A =
[[-1.012 -2.733 -1.652 -1.141 -0.032 -0.885 -2.179]
 [-0.878 -1.085 -1.399 -0.633 -0.901 -1.871 -1.058]
 [-0.964  0.693 -2.614 -0.969 -0.908 -2.086  1.893]
 [ 0.237 -1.595  0.077 -1.016 -0.003  0.265 -1.011]
 [-0.929 -1.220 -2.044 -0.599 -0.966  0.346 -0.673]
 [-1.087 -2.111 -1.756 -1.257 -0.942 -1.792 -1.290]
 [-1.334  1.951  0.125 -0.706 -1.473 -1.523 -0.815]]
Indices start at 1.
(1, 1) => -1.012
(6, 5) => -0.942
(2, 3) => -1.399
(3, 2) => 0.693
(6, 2) => -2.111
(3, 3) => -2.614
(4, 4) => -1.016
(7, 5) => -1.473
(7, 4) => -0.706
(1, 5) => -0.032
(5, 4) => -0.599
(2, 4) => -0.633
(6, 3) => -1.756
(7, 1) => -1.334
(2, 7) => -1.058
(6, 6) => -1.792
(2, 1) => -0.878
(6, 1) => -1.087
(5, 6) => 0.346
(6, 7) => -1.290
(1, 4) => -1.141
(4, 7) => -1.011
(3, 5) => -0.908
(5, 2) => -1.220
(4, 6) => 0.265
(4, 1) => 0.237
(6, 4) => -1.257
(4, 2) => -1.595

a =
[[ 90 128 105  87  95 100 138 118  80  65  80  84 117  70]
 [111 127  87  95 139  58 139 105  59  77  87 101  81  85]
 [ 87 134 105  91  93 107 142 116  96  58  85  84  90  70]
 [ 77  79 126  64 131  36 109  91  70  91 117 122  66 112]
 [ 70  86 130  83 183 125 101 122 112  47 113 143  90  67]
 [112 133  88  94 130  58 153 105  73  75  85  96  94  82]
 [ 26  53 133  99 226 105  81 111 131  50 133 140  78  79]
 [116  87 122  66 117  59  78  85 117  83 162  94  71  79]
 [ 91 132 114  83  95 100 134 117  53  58  82  90  94  68]
 [ 91 138 108  89 103  97 139 114  87  61  79  84 105  71]
 [ 41  51 133  99 228 112  98 109  96  43 134 136  67  81]
 [109 129  89  85 129  59 141 100  63  75  78  88  95  82]
 [ 77 112  85 127 116  68 120 101  67  59  94  92 105  77]
 [ 81  85 123  58 133  41 121  85  45  89 118 108  47 113]]
Indices start at 1.
(1, 1): 90
(4, 12): 122
(3, 10): 58
(5, 9): 112
(6, 5): 130
(6, 9): 73
(14, 2): 85
(11, 4): 99
(3, 14): 70
(12, 12): 88
(8, 1): 116
(8, 5): 117
(1, 11): 80
(9, 11): 82
(10, 2): 138
(7, 11): 133
(7, 5): 226
(14, 10): 89
(13, 12): 92
(13, 5): 116
(6, 3): 88
(5, 2): 86
(3, 8): 116
(1, 9): 80
(14, 9): 45
(5, 3): 130
(4, 2): 79
(9, 13): 94
(13, 10): 59
(14, 7): 121
(2, 9): 59
(11, 5): 228
(4, 10): 91
(1, 4): 87
(10, 4): 89
(13, 6): 68

M =
89	41	170	68	113	99	130	160	106	134	134
132	50	141	112	99	112	214	80	55	108	144
83	49	168	73	110	89	130	157	108	129	145
78	43	173	77	116	95	129	159	114	131	141
113	119	112	42	142	85	107	120	132	129	208
114	122	115	45	133	91	101	128	127	128	212
112	117	111	52	138	89	110	124	127	132	213
134	46	142	111	89	111	209	75	56	106	143
87	53	167	74	108	95	126	160	107	130	145
145	53	130	119	70	109	202	83	73	112	125
90	48	162	69	115	101	128	157	115	131	141
113	119	114	44	139	87	105	123	127	135	210
87	38	166	73	116	89	126	160	114	127	144
126	117	131	35	125	82	116	130	143	122	206
132	51	138	119	94	110	213	79	58	106	142
Indices start at 1.
(1, 1)	89
(1, 10)	134
(5, 7)	107
(2, 5)	99
(6, 1)	114
(9, 4)	74
(15, 9)	58
(1, 5)	113
(7, 4)	52
(6, 5)	133
(12, 7)	105
(15, 8)	79
(11, 1)	90
(5, 4)	42
(12, 1)	113
(11, 9)	115
(4, 8)	159
(4, 3)	173
(2, 10)	108
(15, 11)	142
(5, 6)	85
(6, 4)	45
(5, 5)	142
(10, 11)	125
(3, 3)	168
(5, 1)	113
(5, 9)	132
(8, 8)	75
(11, 11)	141
(5, 11)	208
(14, 2)	117
(10, 9)	73
(1, 2)	41
(2, 7)	214
(8, 5)	89
(4, 10)	131
